Known rows:
fezar: 4, -18, 23, 0, -13, -36, -16, -41, -22, -18, -30, -31, -21, -25, 12, 13, 32, 20, 24, -15, 18, -41, 1, -41, 31, -15, 26
flaklal: -27, -6, 31, 13, 4, -2, -21, -8, -16, -10, -28, -16, 23, -19, 31, -12, -5, -10, 54, -33, 30, 6, -15, -34, 27, 19, 30
viza: -9, -17, -14, 2, 12, -26, -28, -41, 7, -9, -22, -46, 8, -15, 31, -2, -12, 12, 37, -32, 35, -31, -7, -2, 12, -11, 14
plistal: -81, 13, 7, 10, 3, -13, 10, 7, -61, 19, 22, -34, 1, -12, 33, -4, -30, -6, 59, -4, -19, 1, 13, -72, 62, -54, 11
pazo: 6, -21, 22, -4, -11, -35, -14, -44, -19, -18, -31, -31, -18, -27, 12, 13, 32, 24, 28, -14, 16, -42, 2, -40, 28, -17, 26
nizifla: -11, -14, 18, 8, -10, -42, -14, -33, -22, -19, -27, -26, -26, -23, 12, 15, 33, 22, 23, -18, 14, -35, -1, -48, 34, -28, 24
stetrogram: -45, 54, -30, 20, 8, 9, 19, 80, 8, 8, 39, 39, -19, 40, -26, -7, -43, 3, -37, 16, -31, 35, -6, 10, -39, -14, -34
bidram: -20, 8, -29, 27, 17, -9, 34, 44, 2, 8, 50, 52, -7, 18, -24, -12, 33, 3, -50, 35, -51, 56, -2, 15, 9, -38, -23
zutul: 17, 26, 14, -2, -2, 33, 15, 50, 18, 16, 33, 51, 12, 6, -21, -8, 14, -6, -37, 18, -26, 59, -9, 12, -18, 19, -20
skeskugan: 32, 29, -19, -10, 17, -5, 9, 14, 25, 2, 21, 32, -19, 26, -9, 4, 13, -3, -57, 29, -22, 22, 14, 36, -44, 6, -28
badin: -40, -30, 10, 31, 23, -26, -2, -27, -9, -18, -28, -17, 14, -11, 21, -15, 17, 8, 51, -23, 11, -3, -19, -24, 26, -24, 26
bobrun: 5, -21, 24, -2, -10, -36, -15, -41, -20, -16, -28, -31, -19, -26, 13, 16, 33, 20, 24, -15, 15, -42, 4, -39, 28, -17, 25
fezor: -25, -14, 28, 7, 11, 0, -13, -15, -20, -4, -20, -21, 24, -18, 40, -11, -7, -8, 58, -26, 23, 5, -9, -30, 30, 18, 31
zuken: 12, -11, 25, -16, -16, -33, -13, -43, -44, 8, -5, -42, -15, -40, 28, 19, 19, -2, 25, -2, 4, -42, 26, -45, 55, -11, 20
gipenal: -26, 10, 33, -8, -14, -20, -13, -14, -17, -20, -23, -23, -25, -23, 28, 14, 15, 33, 38, -21, 22, -11, -7, -64, 30, -18, 29
druniki: 6, -16, 24, 4, -17, -39, -21, -38, -23, -16, -32, -29, -20, -29, 8, 15, 34, 14, 22, -16, 18, -43, 4, -41, 33, -15, 24
klikom: 24, 12, -19, 1, 10, 20, 28, 27, 22, 25, 24, 17, 7, 22, -46, -9, -26, -5, -43, 23, -38, -5, 3, 45, -60, -7, -41
bodral: -43, -12, 32, 14, 12, 3, -18, -1, 2, -33, -41, -3, 13, 3, 38, -12, -5, 13, 65, -44, 44, 13, -34, -31, 10, 31, 45
plokope: 19, 2, -46, -23, -18, 27, 17, 11, 31, -2, 19, 26, -15, 25, -37, 15, -6, 1, -59, 34, -7, 15, 11, 50, -22, -11, -26

Facts:
badin | votres 594 | plusam a
balukem | votres 792 | plusam c
bapa | votres 594 | plusam c
bazuplis | votres 594 | plusam b
berim | votres 792 | plusam c
bidram | votres 792 | plusam a
birus | votres 792 | plusam f
bisko | votres 792 | plusam d
bitas | kigram flasor, birus | votres 792 | plusam a
bizu | votres 594 | plusam e
bobrun | votres 594 | plusam b
bodral | kigram stiflal, zuflim, famil, nifek, rebis, braskom, pogron, bragis, difi, veki, pidru | votres 594 | plusam a
bragis | votres 792 | plusam b
braskom | votres 792 | plusam g
brimum | votres 792 | plusam a
brister | votres 792 | plusam a
brogra | kigram namo, bidram, gove, rebis | votres 792 | plusam c
butriden | votres 594 | plusam g
daplek | votres 792 | plusam a
deder | kigram riple, badin, kivo, gugror, sifen, gonos | votres 594 | plusam g
deler | votres 792 | plusam a
difi | votres 594 | plusam d
dipa | votres 792 | plusam c
diseplol | votres 594 | plusam d
dradru | votres 792 | plusam f
draskas | kigram mefe, klumas, mogur | votres 594 | plusam a
dravu | kigram kodas, flada, savak, bobrun | votres 594 | plusam d
dreklos | kigram bazuplis, godrazul, mopir | votres 792 | plusam b
drevul | votres 792 | plusam a
drodi | kigram veki | votres 792 | plusam e
drudon | votres 594 | plusam c
druniki | votres 594 | plusam b
druzun | votres 594 | plusam a
duvas | votres 594 | plusam d
famil | votres 594 | plusam b
fenor | kigram nizifla, flurus, difi, nedrom | votres 594 | plusam c
fezar | votres 594 | plusam b
fezor | kigram dipa, plopagun, sepa, trasku, skofela | votres 594 | plusam a
fiplo | votres 594 | plusam f
fistol | votres 792 | plusam e
flada | votres 792 | plusam e
flaklal | kigram skeskugan, fistol, nemi | votres 594 | plusam a
flalus | kigram stiflal, kleklem, bisko, badin, gove, duvas | votres 594 | plusam a
flasor | votres 594 | plusam c
fleskimik | kigram rasegek, lubra | votres 594 | plusam c
fliskim | votres 594 | plusam c
flobo | votres 594 | plusam a
fludo | kigram bizu, skapli, skuplan, mumol, veki | votres 594 | plusam d
flugrum | votres 792 | plusam a
flurus | votres 792 | plusam c
fupor | votres 594 | plusam b
fustok | kigram daplek, vidru, diseplol, plogrer, gugror, butriden, pogron, mumol, deler, trasku, galo | votres 594 | plusam f
galo | votres 792 | plusam a
gekim | kigram zuken | votres 792 | plusam a
gipenal | kigram gove, siver, tridum, flobo | votres 594 | plusam b
godrazul | votres 594 | plusam a
gomo | kigram kliflal, dradru | votres 792 | plusam b
gonos | votres 594 | plusam d
gotur | kigram klumas, klikom | votres 792 | plusam b
gove | votres 594 | plusam d
grazen | kigram badin, bapa, gonos, galo | votres 792 | plusam e
groki | kigram sketik, para, duvas | votres 594 | plusam d
gruda | votres 792 | plusam f
grufur | votres 792 | plusam a
gudem | votres 792 | plusam c
gugror | votres 594 | plusam b
kivo | votres 594 | plusam b
klefal | kigram zuken, mopir | votres 792 | plusam a
kleklem | votres 594 | plusam b
klepedar | kigram skeskugan, nogezam | votres 792 | plusam a
klete | votres 594 | plusam b
klezuk | kigram nizifla, butriden, rasegek, flasor, moskur, mastim, saples | votres 594 | plusam a
kliflal | votres 792 | plusam b
klikom | votres 792 | plusam c
klivol | kigram flugrum, flada, kliflal, lubra | votres 594 | plusam c
klovi | votres 594 | plusam a
kludur | kigram brister, fezar, flurus, rasegek, zaso, plepul, druniki | votres 792 | plusam a
klumas | votres 792 | plusam b
klusodi | votres 792 | plusam b
kodas | votres 792 | plusam f
kodrepom | kigram plapek, nuba, mibinis, kupler | votres 792 | plusam a
kupler | votres 594 | plusam g
libril | votres 594 | plusam a
liflin | kigram bazuplis, sepa | votres 594 | plusam f
linok | kigram tronom, bidram, lubra | votres 792 | plusam c
lubra | votres 594 | plusam g
ludrul | kigram fezar, tridum, fiplo, kupler, birus, pazo, savak | votres 792 | plusam a
mabak | votres 594 | plusam b
mastim | votres 594 | plusam a
mefe | votres 594 | plusam c
mibe | kigram tovul, flugrum, braskom, rebrul | votres 792 | plusam e
mibinis | votres 792 | plusam e
miskun | votres 594 | plusam a
mogur | votres 792 | plusam b
mopir | votres 792 | plusam a
moril | kigram libril, rebis, viza, klusodi, pidru | votres 792 | plusam d
moskur | votres 792 | plusam e
mumol | votres 594 | plusam f
namo | votres 792 | plusam d
neder | kigram famil | votres 594 | plusam d
nedrom | votres 792 | plusam e
nemi | votres 594 | plusam a
nifek | votres 792 | plusam a
nizifla | votres 594 | plusam b
nogezam | votres 594 | plusam a
noklun | votres 594 | plusam g
nuba | votres 594 | plusam d
para | votres 594 | plusam b
patro | votres 594 | plusam c
pazo | votres 594 | plusam b
pidru | votres 792 | plusam c
pili | kigram gruda, zuken, skiski, drevul, godrazul | votres 594 | plusam d
plapek | votres 594 | plusam a
pleplok | kigram deler | votres 792 | plusam d
plepul | votres 594 | plusam a
plezal | kigram namo, badin, bidram, nizifla, gudem | votres 792 | plusam c
plistal | kigram berim, bidram, godrazul | votres 594 | plusam f
plogrer | votres 594 | plusam f
plokope | votres 792 | plusam d
plopagun | votres 792 | plusam a
plugritus | kigram staden, zedrigel | votres 594 | plusam d
pogron | votres 792 | plusam c
popledril | kigram skapli, klumas | votres 792 | plusam a
rasegek | votres 594 | plusam d
rastom | kigram klumas, dradru, nogezam | votres 594 | plusam d
rebis | votres 594 | plusam a
rebrul | votres 792 | plusam b
remal | votres 594 | plusam e
riple | votres 792 | plusam g
rubo | kigram gruda, kliflal, saples | votres 594 | plusam e
sabal | kigram dradru, plepul, stugin, druniki, saples | votres 594 | plusam c
sagedrun | kigram zuflim, viza, moskur, brimum | votres 594 | plusam c
sakil | kigram stiflal, daplek, badin, plokope, para, trefla, mastim | votres 594 | plusam b
saples | votres 594 | plusam a
savak | votres 594 | plusam a
selam | votres 792 | plusam a
sepa | votres 792 | plusam a
seplun | kigram skufledrek, dradru, mopir, miskun | votres 594 | plusam d
sifen | votres 792 | plusam b
siver | votres 594 | plusam a
skapli | votres 792 | plusam b
skeskugan | votres 792 | plusam g
sketik | votres 792 | plusam a
skires | votres 792 | plusam g
skiski | votres 594 | plusam a
skofela | votres 594 | plusam a
skudrazal | kigram remal, berim, libril, stugin, klete | votres 594 | plusam a
skudris | kigram plapek | votres 792 | plusam b
skufledrek | votres 594 | plusam a
skuplan | votres 594 | plusam b
staden | votres 594 | plusam a
stebil | kigram balukem, rebis, duvas | votres 594 | plusam c
stetrogram | kigram skeskugan, tanakla, brister, bidram, flurus, rebis, trasku, drudon, klete | votres 792 | plusam c
stiflal | votres 792 | plusam b
stofla | kigram flugrum, staden, grufur, troder, mastim | votres 594 | plusam b
stoflo | kigram mabak, klumas, duvas | votres 792 | plusam a
stotol | kigram selam, brimum, galo | votres 594 | plusam f
stugin | votres 792 | plusam e
stukir | kigram klovi, vesin, galo | votres 792 | plusam f
tafum | kigram nemi, balukem, bazuplis, vesin, rebrul | votres 594 | plusam d
tanakla | votres 594 | plusam d
telil | kigram tronom, skapli, bragis, drudon | votres 594 | plusam a
tiplem | kigram bazuplis, skapli, druzun, zoko, siver, fiplo, skires, para, brimum, klusodi, pidru, galo | votres 792 | plusam a
tovul | votres 792 | plusam c
trasku | votres 594 | plusam b
trefla | votres 792 | plusam e
tridum | votres 792 | plusam g
troder | votres 594 | plusam c
tronokle | kigram bisko, fupor, moskur, godrazul, gonos | votres 792 | plusam a
tronom | votres 792 | plusam c
tulo | kigram tronom, butriden, gonos | votres 792 | plusam a
vagrem | kigram bazuplis, zetun, godrazul | votres 792 | plusam b
veki | votres 792 | plusam a
vesin | votres 792 | plusam g
vidru | votres 594 | plusam e
viza | votres 594 | plusam e
vodrak | kigram tanakla, noklun, famil, sifen, nogezam, rebrul | votres 792 | plusam a
zabril | kigram fistol, zuflim, fliskim, bapa, skuplan, famil, pogron | votres 792 | plusam a
zabris | kigram grufur, zoko, viza, skires, sepa | votres 594 | plusam e
zagovir | kigram kodas, patro, plokope, bragis, miskun, skofela | votres 792 | plusam d
zaso | votres 594 | plusam a
zedrigel | votres 594 | plusam d
zetun | votres 792 | plusam f
zoko | votres 792 | plusam d
zuflim | votres 594 | plusam c
zuken | votres 594 | plusam b
zutul | kigram mefe, nedrom | votres 792 | plusam a

Rows:
No name comes twice in this set of rows, the named rows included.
7, -24, 31, -9, -13, -22, -20, -38, -11, -34, -42, -23, -24, -13, 19, 15, 25, 29, 32, -24, 33, -41, -8, -34, 15, 15, 40 => famil
-45, 33, 3, 56, -18, -33, -53, 20, -42, 7, -35, -31, 6, -9, -1, -8, -56, -52, 21, -42, 43, -42, 7, -28, 15, 25, 2 => klivol
47, 8, 9, 8, -26, 25, 4, 39, -9, 29, 23, 36, 7, 7, -61, 1, 11, -38, -60, 22, -32, -3, 13, 23, -23, 31, -29 => dradru
7, 13, -38, 6, 15, 9, 31, 29, 6, 21, 38, 20, -3, 31, -33, -6, -28, -7, -43, 33, -45, -2, 12, 44, -42, -10, -38 => berim
54, 7, 6, -30, -17, 7, 22, 16, 17, 3, 29, 37, -34, 4, -32, 18, 46, 30, -59, 35, -34, 11, 4, 11, -19, -3, -17 => mogur
40, 36, 8, -97, -16, 47, 42, 26, -39, 46, 102, 18, -33, -1, 48, 30, -12, 7, -26, 67, -54, 37, 50, -12, 40, 27, -10 => dreklos
17, 4, 7, -13, 3, 44, 12, 52, 24, -19, 19, 64, 0, 39, 0, -4, 6, 7, -25, 9, 0, 52, -21, 34, -30, 74, 10 => zabril
-26, 16, -4, 34, 15, -63, -33, -34, -17, -10, -35, -33, -11, -14, 21, -4, 5, -22, 16, -22, 28, -25, 16, -23, 17, -25, 5 => lubra
8, 8, -38, 10, 15, 9, 28, 31, 12, 14, 31, 22, -4, 34, -37, -7, -26, -4, -44, 28, -39, -3, 5, 48, -49, -7, -35 => gudem
36, 23, -22, -13, 18, -4, 11, 8, 26, -1, 18, 32, -22, 28, -7, 3, 12, 0, -56, 29, -20, 18, 18, 46, -45, 13, -24 => braskom
-52, 16, 5, -16, -16, 13, -11, -22, 19, -11, -38, -44, 6, -21, 16, 6, -37, 15, 49, -28, 40, 4, -14, -39, 10, -48, 7 => groki
41, -7, -10, -15, 8, 20, 25, 19, -10, 31, 54, 35, 14, 4, -8, -6, 18, -27, -43, 41, -43, 29, 23, 38, 9, 21, -17 => mopir
28, -10, -11, 2, -7, 19, 24, 29, -10, 17, 37, 36, -6, 26, -43, 3, 11, -17, -49, 33, -41, 0, 16, 30, -16, 14, -21 => gruda
23, 15, 13, -9, -5, 42, 6, 54, 18, -2, 22, 59, 8, 23, -9, -6, 6, -8, -33, 9, -8, 52, -14, 25, -25, 63, -4 => vodrak

The same nodes again, as new rows of numbers:
Known rows:
deler: -22, -18, 2, 9, 17, 33, -3, 15, 24, -1, 1, -14, 32
braskom: -11, -4, 3, -6, 25, 26, 0, 8, 19, -16, -4, -13, 20
stoflo: -15, 17, 18, -1, -22, 26, 19, 23, 5, 20, 0, -25, 1
vodrak: -28, 17, 19, 6, -14, 25, 3, 13, 16, 23, 2, -20, 29
bapa: 16, -7, -13, 12, 10, -14, -1, -10, -9, -9, 2, 13, -5
galo: -19, -19, 2, -2, 15, 30, -1, 16, 21, -4, -2, -14, 22
skiski: 21, -5, 8, -41, 10, -53, -16, -32, -24, -17, -14, 3, -19
badin: 16, 0, -5, 0, 11, -16, -5, -17, -24, -16, 5, 3, -7
groki: 16, 34, 9, 21, -14, -29, 3, -18, -13, 9, 9, 9, -2
skufledrek: 21, -1, 1, -23, 10, -33, -8, -23, -26, -15, -6, 2, -18
flugrum: -14, -11, 4, -24, 14, 29, -8, 18, 8, -14, -5, -9, 10
plistal: 10, 27, 4, 16, -20, -36, -5, -17, -6, 17, 2, 14, -3
fezar: 12, -14, -16, 1, -2, -14, -1, -11, -18, -5, 3, 13, -26
plokope: -7, -22, 1, -3, 20, 17, -1, 16, 32, -10, -5, -2, 15
stotol: 6, 27, 0, 31, -20, -25, -3, -14, -3, 18, 7, 15, 5
sifen: -21, -31, -3, 1, 6, 33, 6, 19, 28, 3, -4, -6, 7
noklun: 23, 12, -6, 5, 21, -17, -1, -24, -21, -23, 3, 4, -6
savak: 15, -1, -10, -6, 7, -19, -10, -17, -27, -13, 4, 5, -13
zabril: -30, 16, 17, 11, -13, 26, 1, 12, 19, 24, 3, -19, 36

Rows:
No name comes twice in this set of rows, the named rows included.
17, 31, 13, 2, -15, -46, -4, -27, -12, 11, 1, 10, -5 => seplun
11, -12, -13, -4, -1, -17, -6, -15, -17, -6, 1, 14, -24 => bobrun
-19, 12, 17, 7, -9, 9, -1, 9, 31, 20, -2, -8, 28 => zagovir
24, 33, 8, 10, -19, -33, 8, -15, -18, 10, 5, 6, -17 => rastom
-28, 5, 17, -6, -28, 16, 5, 13, 21, 30, -5, -10, 8 => gomo
15, -13, 3, -36, -1, -50, -12, -29, -14, -6, -15, 11, -30 => zuken
-19, 13, 16, 14, -9, 13, 3, 12, 32, 20, 1, -7, 29 => moril
14, -11, -11, -5, -1, -19, 0, -13, -17, -8, -1, 12, -27 => druniki
8, 31, 12, -7, -19, -37, -3, -22, -22, 13, -1, 4, -4 => rubo
-30, 12, 11, 2, -20, 23, -3, 13, 13, 27, 4, -19, 25 => ludrul
-9, -29, -2, -8, 12, 5, -4, 15, 39, -2, -15, 2, 8 => zetun
20, 14, -6, 3, 21, -19, -5, -26, -20, -23, 3, 4, -2 => butriden
-30, 15, 15, 4, -19, 22, -3, 12, 14, 25, 3, -18, 27 => bitas
-36, 0, -11, 7, -38, 29, -5, 19, 4, 38, 12, -18, 8 => kodrepom

